Below is a small trained network, with its code and all its weights. Each question gives an input and a class and asks what happens when units are switched off, that is, made to give their printed mean instead of their output.

import numpy as np


def w(rows, s, z=0):
    codes = np.array(rows[::2]) - 128.0
    scale = np.full(codes.shape[1], s)
    scale[-1] = z or s
    return codes * scale


def f(y):
    return np.maximum(y, 0)


def log_softmax(a):
    a = a - a.max(-1, keepdims=True)
    return a - np.log(np.exp(a).sum(-1, keepdims=True))


def net(x, mask):
    res = np.array(x, float).reshape(1, 6) / 4 @ E
    y = f(res @ A[0][:, :-1].T + A[0][:, -1])
    res = res + np.where(mask, y, B[0][:, -1]) @ B[0][:, :-1]
    return log_softmax(res[-1] @ U[:, :-1].T + U[:, -1])


A, B = {}, {}
E = w([
[88,79,112,54,188,203],'x0',
[154,173,158,58,98,161],'x1',
[167,187,159,108,191,136],'x2',
[66,191,168,105,157,30],'x3',
[220,79,81,74,116,88],'x4',
[147,187,8,137,133,132],'x5',
],0.012)
A[0] = w([
[137,103,201,77,147,104,97],'n1',
[88,188,162,165,112,99,54],'n2',
[88,105,116,147,114,203,124],'n3',
[131,84,138,169,146,146,59],'n4',
[150,177,63,204,71,92,102],'n5',
[149,219,111,55,59,106,70],'n6',
[108,164,116,93,85,129,73],'n7',
[127,180,115,80,70,112,78],'n8',
[135,152,91,170,116,110,96],'n9',
[254,139,112,197,43,133,122],'n10',
[185,107,136,149,147,97,1],'n11',
[122,161,140,155,134,41,81],'n12',
[32,90,112,174,88,105,123],'n13',
[149,145,120,100,91,154,12],'n14',
[54,108,153,77,167,122,41],'n15',
[109,182,190,155,89,77,129],'n16',
[98,162,144,137,114,164,79],'n17',
[142,138,132,156,121,140,64],'n18',
[91,193,190,159,81,72,108],'n19',
[103,197,222,101,172,175,146],'n20',
[155,165,111,112,131,145,141],'n21',
[160,211,111,124,175,48,157],'n22',
],0.014,0.008)
B[0] = w([
[134,80,189,129,79,53,189],'n1',
[54,194,136,185,106,79,198],'n2',
[156,185,42,110,188,161,191],'n3',
[163,153,116,76,143,140,154],'n4',
[153,53,183,87,88,108,243],'n5',
[183,154,102,85,147,174,205],'n6',
[160,143,124,123,125,147,149],'n7',
[175,123,126,94,157,163,170],'n8',
[153,99,166,125,61,108,179],'n9',
[211,85,183,83,60,69,254],'n10',
[99,164,116,130,120,109,143],'n11',
[112,193,73,159,181,206,203],'n12',
[44,198,94,170,196,159,222],'n13',
[127,162,127,153,158,171,144],'n14',
[162,74,156,123,55,76,180],'n15',
[52,102,124,184,120,91,223],'n16',
[112,145,113,121,143,149,158],'n17',
[148,118,115,119,82,109,136],'n18',
[13,143,129,207,157,94,234],'n19',
[10,100,154,254,102,52,237],'n20',
[130,130,117,96,161,145,172],'n21',
[157,168,40,130,209,231,239],'n22',
],0.0097,0.015)
U = w([
[2,168,45,185,172,146,42],'0',
[133,81,207,111,42,70,88],'1',
[234,151,64,36,132,201,254],'2',
],0.0086,0.0037)

Each question gives the input, the list of numbers given to net, and the class t.
The units are the neurons (one row each of A and B). Each row of codes is followed by its name. A weight is (code - 128) times the scale printed after its matrix; where a second scale follows, it is the last column's (A, B and U).
mask holds one flag per neuron, in row order. A switched-off neuron (its flag False) gives its mean, the last column of its row in B, instead of its output. The means were averaged over made-up inputs and are rounded, as every weight is.
A unit's drop is (log p(t) with every unit on - log p(t) with that unit switched off) / (log p(t) with every unit on - log p(t) with every unit switched off).
unit that matters most: the unit with the biggest drop
k most important neurons: the k neurons with the biggest drops, biggest first
drop of u: that unit's drop, to one decimal
input [3,-7,-1,-5,8,-5], class 2: unit that matters most	n20
input [7,5,-4,-2,-3,-7], class 1: 2 most important neurons	(n15 n1)
input [8,-5,-5,-1,6,-8], class 1: 3 most important neurons	(n22 n1 n15)
input [-8,0,4,0,2,-1], class 1: 2 most important neurons	(n10 n13)
input [-6,0,2,-2,-2,5], class 1: 3 most important neurons	(n5 n10 n3)
input [-8,-7,-4,4,6,7], class 2: 2 most important neurons	(n22 n12)
input [-6,8,1,-8,-5,1], class 1: 2 most important neurons	(n22 n10)
input [5,4,5,-3,2,-1], class 1: 2 most important neurons	(n22 n13)
input [-5,2,-1,0,6,6], class 2: drop of n13	0.0
input [0,-3,5,2,4,-1], class 2: drop of n20	0.5
input [8,2,-1,1,2,-1], class 1: drop of n22	0.2
